In the rows, 128 means zero.
Rows lie near named flat spaces through zero. A row that begins with a name and a colon came from that space; any other row is followed by the name of its block's space that it lies nearest.
lemet_tobez: | 138 | 118 | 162 | 146 | 110 |  65 |  63 | 133 | 124 | 174 |  64 | 151 | 131 | 145 | 124 | 144 | 116 |  94 | 121 | 116 |  51 | 154 | 141 |
gep_lut: |  69 | 102 |  83 |  94 | 129 | 198 | 121 | 135 | 153 | 127 | 155 | 155 |  92 | 136 | 148 | 105 | 128 | 176 | 128 | 122 | 110 | 126 | 128 |
gep_lut: | 143 | 136 | 151 | 121 | 125 | 150 | 145 | 123 | 137 | 109 | 146 | 118 | 156 | 119 |  99 | 120 | 151 | 129 | 119 | 147 | 143 | 120 | 116 |
zif_fabo: | 118 | 136 |  96 | 103 | 139 | 129 | 152 | 122 | 115 | 130 | 140 | 109 | 101 | 135 | 154 | 130 | 115 | 146 | 131 | 123 | 164 | 124 | 133 |
vizu_sed: | 151 | 117 | 104 |  92 | 162 | 159 | 159 | 112 | 153 | 130 | 180 | 129 |  84 | 147 | 140 |  88 | 105 | 112 | 129 | 131 | 150 | 131 | 177 |
zif_fabo: | 100 | 135 |  78 | 143 | 166 | 138 | 133 | 116 | 149 | 114 | 164 | 126 | 106 | 151 | 160 | 128 |  96 | 158 | 124 |  88 | 140 | 112 | 144 |
vizu_sed: | 104 | 119 | 124 | 108 | 122 |  86 | 121 | 147 | 123 | 150 | 107 | 102 | 107 | 131 | 132 | 151 | 132 | 129 | 121 |  97 | 126 | 130 | 114 |
vizu_sed: | 118 | 121 |  98 | 155 | 145 | 125 | 147 | 138 | 137 | 110 | 134 | 142 | 123 | 122 | 153 | 138 | 101 | 132 | 158 | 103 | 143 | 114 | 117 |
zif_fabo: | 144 | 112 | 116 |  97 | 148 | 107 | 138 | 130 | 147 | 155 | 133 | 124 |  96 | 151 | 145 | 121 | 104 | 104 | 126 | 106 | 134 | 140 | 159 |
gep_lut: | 114 |  87 | 128 | 106 | 152 | 153 | 127 | 155 | 215 | 112 | 187 | 128 |  92 | 138 | 107 |  94 | 157 | 115 | 129 |  97 | 123 | 107 | 146 |
ladot_liv: | 152 | 137 | 113 | 142 | 136 | 145 | 139 | 102 | 100 | 156 | 102 | 159 | 181 | 147 | 162 | 147 |  73 | 135 | 103 | 124 | 137 | 167 | 143 |
gep_lut: |  96 |  80 | 135 | 120 | 111 | 107 |  80 | 183 | 168 | 150 | 119 | 125 |  90 | 128 | 136 | 126 | 186 | 115 | 118 | 101 | 128 | 141 | 145 |
gep_lut: | 121 | 149 | 134 | 145 | 120 | 119 | 113 | 116 |  91 | 133 | 125 | 103 | 133 | 124 | 120 | 135 | 139 | 136 |  97 | 134 | 131 | 139 | 135 |
ladot_liv: | 149 | 127 | 147 | 103 | 147 | 129 | 159 |  99 | 123 | 122 | 174 | 113 |  66 | 113 |  57 |  81 |  91 |  77 | 147 | 142 |  52 | 109 | 137 |
lemet_tobez: | 145 | 141 | 169 | 154 | 132 |  82 |  95 | 131 | 155 | 133 | 114 | 104 | 181 | 148 | 106 | 154 | 155 | 119 |  87 | 101 | 128 | 129 | 128 |
gep_lut: | 118 | 150 | 132 | 175 | 139 |  83 | 118 | 128 | 104 | 121 | 141 |  75 | 131 | 121 | 115 | 150 | 142 | 124 |  91 |  95 | 150 | 126 | 133 |
zif_fabo: | 112 | 113 | 159 | 131 | 110 | 134 | 103 | 139 | 140 | 135 | 116 | 137 | 149 | 119 |  86 | 130 | 145 | 124 | 111 | 122 |  75 | 133 | 106 |
vizu_sed: | 103 | 133 | 125 |  35 | 125 | 138 | 159 | 115 | 133 | 138 | 135 | 100 | 101 | 139 |  98 | 124 | 120 | 154 | 130 | 131 | 101 | 107 |  89 |
gep_lut: | 109 | 105 | 118 | 116 | 120 | 168 | 118 | 138 | 141 | 135 | 132 | 154 | 124 | 128 | 135 | 115 | 134 | 141 | 123 | 131 | 117 | 140 | 133 |
lemet_tobez: | 140 | 131 | 133 | 174 | 153 | 144 |  95 |  98 | 142 | 134 | 149 | 155 | 140 | 149 | 115 | 108 |  95 | 114 |  96 | 114 |  72 | 144 | 172 |
vizu_sed: | 147 | 139 | 140 |  70 | 114 | 137 | 145 | 113 | 115 | 147 | 107 | 124 | 145 | 140 | 127 | 130 | 128 | 138 | 123 | 159 | 138 | 137 | 118 |
zif_fabo: | 167 | 127 | 144 | 180 | 130 |  91 | 101 | 128 | 124 | 128 | 110 | 154 | 116 | 125 | 138 | 118 | 118 |  80 | 158 | 141 | 108 | 133 | 161 |
zif_fabo: |  87 | 119 | 107 | 139 | 133 | 128 | 114 | 142 | 137 | 120 | 147 | 115 |  96 | 124 | 130 | 128 | 140 | 144 | 124 | 101 | 122 | 117 | 126 |
ladot_liv: | 119 | 125 | 131 | 149 | 127 | 170 | 138 | 125 | 126 | 114 | 146 | 136 | 163 | 114 | 110 | 126 | 131 | 141 | 106 | 127 | 129 | 134 | 117 |
vizu_sed: | 155 | 142 | 113 | 138 | 135 | 147 | 152 | 109 | 114 | 126 | 113 | 158 | 170 | 136 | 162 | 138 |  90 | 138 | 141 | 142 | 155 | 137 | 127 |
ladot_liv: | 152 | 107 | 118 | 179 | 146 |  82 | 103 | 163 | 159 | 130 | 130 | 131 | 109 | 138 | 179 | 131 | 149 |  90 | 137 |  99 | 188 | 139 | 183 |
ladot_liv: | 150 | 167 | 116 | 119 | 122 | 125 | 147 |  97 |  64 | 130 | 119 | 108 | 121 | 126 | 152 | 128 | 119 | 138 | 129 | 172 | 169 | 136 | 142 |
gep_lut: | 131 | 137 | 141 | 130 | 124 | 148 | 147 | 126 | 123 | 116 | 141 | 111 | 167 | 117 | 108 | 136 | 146 | 139 | 104 | 132 | 155 | 129 | 111 |
zif_fabo: | 121 | 143 | 115 | 123 | 131 | 137 | 139 | 110 | 111 | 127 | 124 | 131 | 137 | 132 | 133 | 135 | 104 | 148 | 129 | 131 | 120 | 125 | 115 |
ladot_liv: | 103 |  89 | 116 | 143 | 133 | 151 | 132 | 178 | 183 | 103 | 162 | 127 | 126 | 114 | 139 | 126 | 177 | 134 | 129 |  96 | 182 | 118 | 126 |
vizu_sed: | 143 | 136 | 144 | 148 | 130 | 156 | 136 | 117 | 137 |  95 | 154 | 138 | 140 | 113 | 100 | 106 | 137 | 121 | 142 | 154 | 117 | 110 | 124 |
ladot_liv: | 115 |  91 | 145 | 122 | 130 | 123 | 118 | 150 | 162 | 151 | 128 | 132 | 136 | 130 |  97 | 133 | 126 | 107 | 101 |  84 |  89 | 143 | 122 |
ladot_liv: | 153 |  97 | 111 | 114 | 154 | 125 | 167 | 150 | 166 | 122 | 158 | 133 |  93 | 127 | 146 | 111 | 116 |  91 | 161 | 111 | 169 | 121 | 149 |
zif_fabo: | 135 | 131 | 133 | 160 | 125 | 131 | 116 | 107 |  66 | 147 | 142 | 118 |  91 | 107 | 105 | 103 | 112 |  94 |  99 | 144 |  95 | 161 | 172 |
lemet_tobez: | 143 | 151 | 143 | 180 | 152 | 125 | 138 | 115 | 128 | 117 | 156 |  89 | 201 | 134 | 108 | 154 | 135 | 132 |  55 |  90 | 175 | 141 | 136 |
zif_fabo: | 115 | 123 | 100 | 189 | 144 | 140 | 142 | 141 | 138 |  95 | 140 | 150 | 150 | 114 | 153 | 143 | 111 | 140 | 150 | 100 | 152 | 114 | 113 |
zif_fabo: | 121 | 119 | 122 | 170 | 113 | 157 | 162 | 142 |  80 | 115 | 131 | 130 | 151 |  78 | 121 | 139 | 124 | 123 | 128 | 131 | 157 | 144 | 106 |
vizu_sed: | 133 | 126 | 112 |  78 | 122 | 151 | 163 | 124 | 120 | 127 | 126 | 138 | 108 | 125 | 143 | 117 | 116 | 137 | 162 | 156 | 144 | 120 | 115 |
lemet_tobez: | 160 | 120 | 113 | 159 | 151 | 108 | 165 | 146 | 131 | 117 | 150 | 112 | 127 | 118 | 156 | 135 | 125 |  96 | 135 | 107 | 209 | 133 | 152 |
vizu_sed: | 143 | 141 | 114 |  85 | 131 | 143 | 157 | 104 | 110 | 144 | 116 | 135 | 138 | 144 | 145 | 131 |  94 | 142 | 130 | 145 | 138 | 137 | 124 |
lemet_tobez: | 102 | 134 | 108 | 114 | 111 | 135 | 129 | 116 |  62 | 156 | 113 | 114 | 100 | 116 | 136 | 132 | 111 | 142 | 108 | 138 | 118 | 154 | 131 |
lemet_tobez: | 118 | 132 | 145 | 128 | 126 | 146 | 111 | 123 | 169 | 115 | 121 | 151 | 176 | 143 | 109 | 135 | 133 | 154 | 125 | 123 |  92 | 111 |  97 |
zif_fabo: |  99 | 109 | 112 | 179 | 150 | 157 | 122 | 128 | 140 | 122 | 161 | 142 | 138 | 122 | 111 | 125 | 101 | 129 |  97 |  81 |  93 | 138 | 136 |
vizu_sed: | 142 | 118 | 135 | 145 | 134 | 126 | 139 | 144 | 149 | 103 | 149 | 128 | 116 | 112 | 121 | 115 | 146 | 106 | 155 | 132 | 147 | 111 | 131 |
ladot_liv: | 131 | 144 | 108 | 123 | 139 | 162 | 144 |  96 | 121 | 121 | 130 | 158 | 142 | 140 | 140 | 121 |  84 | 151 | 142 | 143 | 109 | 123 | 122 |
lemet_tobez: | 163 | 144 | 145 |  84 | 132 |  94 | 144 | 108 | 113 | 125 | 147 |  96 |  48 | 124 | 101 |  88 | 130 |  85 | 166 | 172 | 111 | 105 | 152 |
ladot_liv: | 128 | 107 | 143 | 168 | 153 | 149 | 116 | 113 | 144 | 134 | 170 | 141 | 120 | 124 |  72 | 100 |  94 |  89 |  92 |  96 |  47 | 144 | 157 |
gep_lut: | 102 |  92 | 108 | 149 | 136 | 110 | 112 | 164 | 156 | 140 | 125 | 138 | 110 | 130 | 152 | 141 | 126 | 119 | 128 |  77 | 131 | 137 | 136 |
vizu_sed: | 134 | 122 | 123 | 105 | 115 | 116 | 140 | 141 | 115 | 138 | 106 | 129 | 115 | 122 | 148 | 134 | 132 | 123 | 150 | 140 | 152 | 132 | 121 |
ladot_liv: | 112 | 121 | 112 | 140 | 130 | 173 | 134 | 130 | 140 | 120 | 134 | 152 | 168 | 130 | 142 | 136 | 122 | 159 | 115 | 118 | 142 | 134 | 116 |
gep_lut: | 123 | 120 | 120 |  89 | 122 | 168 | 166 | 134 | 137 | 129 | 124 | 137 | 169 | 127 | 134 | 141 | 124 | 155 | 124 | 128 | 159 | 132 |  94 |
lemet_tobez: | 129 | 126 |  88 | 130 | 144 | 155 | 165 | 118 | 102 | 123 | 152 | 135 |  97 | 118 | 155 | 114 |  93 | 128 | 144 | 133 | 155 | 133 | 146 |
lemet_tobez: | 133 | 123 | 125 | 106 | 116 | 146 | 182 | 138 | 102 | 113 | 134 | 118 | 122 |  92 | 117 | 127 | 129 | 122 | 157 | 149 | 160 | 119 |  96 |
lemet_tobez: | 118 | 111 | 108 | 129 | 125 | 158 | 146 | 141 | 131 | 120 | 129 | 153 | 130 | 115 | 146 | 127 | 119 | 138 | 150 | 129 | 141 | 128 | 115 |
gep_lut: |  96 | 142 | 113 |  82 | 117 | 148 | 143 | 122 | 105 | 141 | 126 |  94 | 142 | 134 | 132 | 146 | 142 | 176 |  89 | 126 | 160 | 136 | 106 |
| 102 | 108 | 116 | 167 | 147 | 134 | 111 | 149 | 171 | 104 | 164 | 130 | 110 | 125 | 125 | 119 | 144 | 127 | 128 |  92 | 124 | 112 | 138 | | vizu_sed
| 116 | 143 | 138 | 104 | 111 | 123 | 123 | 119 | 106 | 134 | 111 | 114 | 129 | 126 | 113 | 135 | 135 | 145 | 123 | 144 | 110 | 124 | 106 | | ladot_liv
| 149 | 105 | 128 | 125 | 153 | 114 | 128 | 129 | 153 | 159 | 136 | 133 | 124 | 151 | 131 | 124 |  99 |  94 | 101 |  91 | 120 | 154 | 166 | | gep_lut
| 154 | 113 | 134 | 151 | 127 | 125 | 163 | 137 | 112 | 129 | 111 | 152 | 153 | 103 | 125 | 140 |  93 |  96 | 153 | 123 | 128 | 138 | 110 | | lemet_tobez
| 129 | 119 | 144 | 166 | 146 | 122 | 107 | 136 | 162 | 111 | 167 | 114 | 120 | 127 |  99 | 112 | 152 | 106 | 108 | 106 | 117 | 120 | 152 | | vizu_sed
| 142 | 122 | 113 | 187 | 137 | 162 | 125 | 129 | 135 | 100 | 147 | 169 | 135 | 116 | 154 | 109 | 123 | 121 | 152 | 142 | 147 | 129 | 154 | | vizu_sed
| 116 | 118 | 129 |  72 | 136 | 185 | 142 | 121 | 164 | 126 | 176 | 114 | 123 | 142 | 101 | 100 | 151 | 149 |  94 | 133 | 133 | 126 | 136 | | gep_lut
|  77 | 126 | 100 | 123 | 131 | 121 | 117 | 132 | 122 | 129 | 132 | 117 |  89 | 128 | 131 | 134 | 118 | 154 | 130 | 101 | 100 | 115 | 113 | | zif_fabo
|  99 | 105 |  86 | 137 | 117 | 132 | 126 | 155 |  96 | 151 | 108 | 138 | 103 | 118 | 185 | 143 | 124 | 140 | 128 | 113 | 169 | 158 | 141 | | lemet_tobez
| 142 | 112 | 150 | 161 | 127 | 148 | 133 | 130 | 138 | 129 | 121 | 160 | 184 | 117 | 103 | 135 | 109 | 111 | 116 | 116 |  99 | 143 | 114 | | zif_fabo
|  96 | 139 | 111 | 126 | 131 | 156 | 136 | 114 | 116 | 120 | 141 | 122 | 139 | 127 | 120 | 134 | 117 | 165 | 110 | 119 | 117 | 122 | 107 | | zif_fabo
| 128 | 141 | 137 |  91 |  87 | 161 | 124 | 115 |  82 | 146 |  86 | 146 | 152 | 122 | 137 | 131 | 139 | 156 | 126 | 185 | 126 | 149 | 110 | | gep_lut
|  96 | 151 | 119 | 131 | 110 | 114 |  80 | 119 | 101 | 145 |  94 | 122 | 133 | 147 | 152 | 148 | 142 | 170 | 102 | 132 | 118 | 138 | 129 | | ladot_liv
|  88 | 123 | 118 |  98 | 124 | 158 | 124 | 118 | 122 | 145 | 135 | 124 | 123 | 134 | 109 | 127 | 117 | 157 |  95 | 114 |  88 | 137 | 115 | | ladot_liv
|  91 | 139 |  89 | 101 | 133 | 175 | 184 | 130 | 129 | 102 | 142 | 117 | 170 | 123 | 148 | 157 | 121 | 195 | 127 | 112 | 190 | 108 |  71 | | zif_fabo
| 126 | 126 | 147 | 151 | 103 | 141 | 128 | 131 |  81 | 130 | 121 | 124 | 135 |  91 |  99 | 125 | 140 | 114 | 117 | 150 | 114 | 146 | 120 | | zif_fabo
| 121 | 141 | 115 | 133 | 120 |  46 | 123 | 149 | 119 | 117 |  82 | 120 |  88 | 123 | 163 | 157 | 124 | 124 | 204 | 123 | 133 |  89 |  95 | | gep_lut
| 147 | 125 | 138 | 129 | 131 |  98 | 140 | 148 | 146 | 119 | 126 | 111 | 136 | 126 | 135 | 140 | 149 | 112 | 140 | 119 | 172 | 118 | 123 | | lemet_tobez
| 135 | 144 | 107 | 131 | 161 | 129 | 187 | 114 | 133 | 112 | 150 | 109 | 166 | 134 | 129 | 153 |  84 | 141 | 119 |  90 | 166 | 115 | 102 | | gep_lut
| 150 | 148 | 121 | 160 | 136 | 102 | 149 | 120 | 113 | 128 |  90 | 142 | 194 | 135 | 157 | 173 |  86 | 136 | 135 | 109 | 155 | 132 | 101 | | vizu_sed
| 105 | 130 | 105 | 134 | 134 | 162 | 119 | 112 | 131 | 130 | 126 | 159 | 143 | 142 | 143 | 129 |  98 | 160 | 122 | 120 | 100 | 132 | 124 | | lemet_tobez
| 114 | 127 |  78 | 136 | 129 | 128 | 157 | 130 |  92 | 130 | 100 | 157 | 115 | 119 | 184 | 148 |  75 | 145 | 175 | 123 | 146 | 128 | 109 | | vizu_sed
| 110 | 141 | 142 |  91 | 142 | 127 | 135 | 110 | 155 | 128 | 146 |  97 | 146 | 149 |  82 | 136 | 122 | 149 |  94 | 101 |  92 | 110 |  99 | | vizu_sed
| 125 | 129 | 131 | 122 | 143 | 153 | 137 | 119 | 146 | 119 | 168 | 110 | 131 | 133 | 104 | 114 | 138 | 132 |  97 | 119 | 133 | 126 | 139 | | gep_lut
